Below are the code and all the weights of a small trained network. Each question names an input and a target symbol and asks about switching units off, where a switched-off unit gives its printed mean instead of its output.

import numpy as np


def w(rows, s, z=0):
    codes = np.array(rows[::2]) - 128.0
    scale = np.full(codes.shape[1], s)
    scale[-1] = z or s
    return codes * scale


def norm(h):
    return h / np.sqrt((h * h).mean(-1, keepdims=True) + 1e-5)


def f(y):
    return y / 2 * (1 + np.tanh(0.7978845608 * (y + 0.044715 * y**3)))


def softmax(a):
    e = np.exp(a - a.max(-1, keepdims=True))
    return e / e.sum(-1, keepdims=True)


def log_softmax(a):
    a = a - a.max(-1, keepdims=True)
    return a - np.log(np.exp(a).sum(-1, keepdims=True))


def net(x, mask):
    ids = ['αδεζηθλμξστφψω'.index(c) for c in x.split()]
    T = len(ids)
    res = E[ids] + P[:T]
    u = 0
    for l in range(2):
        q, k, v = (norm(res) @ M[l].T for M in (Q, K, V))
        z = softmax(np.where(np.tri(T) > 0, q @ k.T / 2**0.5, -1e9)) @ v
        res = res + np.where(mask[u], z, O[l][:, -1]) @ O[l][:, :-1]
        u += 1
        y = f(norm(res) @ A[l][:, :-1].T + A[l][:, -1])
        res = res + np.where(mask[u : u + 4], y, B[l][:, -1]) @ B[l][:, :-1]
        u += 4
    return log_softmax(norm(res)[-1] @ U[:, :-1].T + U[:, -1])


Q, K, V, O, A, B = {}, {}, {}, {}, {}, {}
E = w([
[178,95,162],'α',
[170,226,201],'δ',
[189,109,195],'ε',
[71,104,196],'ζ',
[205,107,204],'η',
[174,53,255],'θ',
[138,141,120],'λ',
[101,150,128],'μ',
[137,132,114],'ξ',
[123,53,139],'σ',
[202,251,57],'τ',
[29,126,182],'φ',
[200,175,11],'ψ',
[137,137,117],'ω',
],0.0081)
P = w([
[180,143,69],'0',
[188,47,73],'1',
[206,26,86],'2',
[247,33,93],'3',
[226,142,90],'4',
[231,141,101],'5',
[236,114,105],'6',
[235,145,115],'7',
[236,152,122],'8',
[236,159,130],'9',
[244,159,138],'10',
[243,163,145],'11',
[246,165,150],'12',
[251,176,153],'13',
],0.0018)
Q[0] = w([
[192,228,121],'L0H1',
[113,129,7],'L0H1',
],0.013)
K[0] = w([
[232,66,125],'L0H1',
[113,102,11],'L0H1',
],0.012)
V[0] = w([
[226,68,24],'L0H1',
[60,251,247],'L0H1',
],0.0014)
O[0] = w([
[182,254,175,255],'L0H1',
[112,38,95,21],'L0H1',
],0.0022,0.001)
A[0] = w([
[135,139,112,44],'L0N1',
[102,170,106,62],'L0N2',
[116,86,183,3],'L0N3',
[58,54,251,181],'L0N4',
],0.011,0.0023)
B[0] = w([
[128,109,150,123],'L0N1',
[95,80,120,153],'L0N2',
[159,5,177,135],'L0N3',
[194,193,104,254],'L0N4',
],0.014,0.0033)
Q[1] = w([
[232,140,33],'L1H1',
[157,180,1],'L1H1',
],0.0095)
K[1] = w([
[225,185,74],'L1H1',
[185,187,11],'L1H1',
],0.011)
V[1] = w([
[164,170,182],'L1H1',
[2,121,182],'L1H1',
],0.0056)
O[1] = w([
[154,78,132,148],'L1H1',
[255,157,144,2],'L1H1',
],0.0049,0.0042)
A[1] = w([
[150,253,118,145],'L1N1',
[2,33,125,249],'L1N2',
[88,185,180,145],'L1N3',
[207,97,237,167],'L1N4',
],0.0077,0.0015)
B[1] = w([
[41,80,201,253],'L1N1',
[90,22,83,145],'L1N2',
[228,90,205,159],'L1N3',
[2,80,88,171],'L1N4',
],0.0069,0.0058)
U = w([
[63,39,112,177],'α',
[82,121,247,217],'δ',
[138,143,140,14],'ε',
[201,176,142,108],'ζ',
[136,146,136,3],'η',
[208,102,158,177],'θ',
[142,153,128,72],'λ',
[149,159,119,184],'μ',
[136,148,134,9],'ξ',
[192,95,65,100],'σ',
[84,222,162,22],'τ',
[172,219,165,124],'φ',
[128,174,68,194],'ψ',
[139,150,129,39],'ω',
],0.015,0.0041)

Each question gives the input, a string of symbols that net reads in full, and the target symbol t.
The units are the heads (2 rows each of Q, K, V and O) and the neurons (one row each of A and B). Each row of codes is followed by its name. A weight is (code - 128) times the scale printed after its matrix; where a second scale follows, it is the last column's (O, A, B and U).
mask holds one flag per unit, layer by layer, with each layer's heads first. A switched-off unit (its flag False) gives its mean, the last column of its rows in O or B, instead of its output. The means were averaged over made-up inputs and are rounded, as every weight is.
A unit's drop is (log p(t) with every unit on - log p(t) with that unit switched off) / (log p(t) with every unit on - log p(t) with every unit switched off).
The circuit of an input: a set's keep is (log p(t) with only the set's units on - log p(t) with every unit switched off) / (log p(t) with every unit on - log p(t) with every unit switched off). Starting from all 10 units, units are removed one at a time, each time the one whose removal leaves the highest keep (on an exact tie, the one counted first), for as long as the keep stays at least 0.8.
circuit, biggest first: the units of the circuit, biggest drop first
k most important neurons: the k neurons with the biggest drops, biggest first
top k neurons in layer l: the k neurons of layer l with the biggest drops, biggest first
drop of u: that unit's drop, to one decimal
input η ζ μ τ ψ ψ φ θ ψ ω, target α: circuit, biggest first	(L0N4, L1N2)
input ξ μ ξ μ ω μ μ μ ζ μ φ σ, target σ: 4 most important neurons	(L0N3, L0N4, L1N1, L1N4)
input φ μ ξ λ θ λ δ ω φ λ ψ η τ, target τ: 3 most important neurons	(L1N1, L0N4, L0N3)
input μ τ ψ μ μ μ η μ μ ψ θ θ ω ε, target α: 2 most important neurons	(L1N4, L0N3)
input ω φ ψ σ, target σ: 3 most important neurons	(L1N1, L0N4, L0N3)
input μ ψ τ μ φ μ μ ζ ψ ψ μ μ ε ω, target α: circuit, biggest first	(L0N4)
input η ψ ε ψ μ μ ψ σ ω ψ λ, target α: 4 most important neurons	(L0N4, L1N2, L0N1, L1N1)
input ω ζ ω ξ λ ψ ξ ζ μ, target α: 4 most important neurons	(L1N2, L0N4, L0N3, L1N1)
input ξ φ λ ω ε, target α: top 2 neurons in layer 1	(L1N4, L1N1)
input ψ δ θ, target θ: 4 most important neurons	(L0N4, L0N3, L1N4, L1N1)
input μ μ θ μ μ θ δ ε μ ξ ψ τ, target τ: top 2 neurons in layer 1	(L1N1, L1N4)
input ξ ω ω φ λ μ λ η, target α: top 3 neurons in layer 1	(L1N4, L1N1, L1N3)
input τ θ λ φ ω ψ η θ θ ψ μ, target α: drop of L0N4	0.9
input ψ μ λ ω δ θ μ ξ μ ψ ψ ω θ α, target α: drop of L1N2	0.0
input λ μ ε μ ψ ξ μ φ, target φ: drop of L0N4	1.4
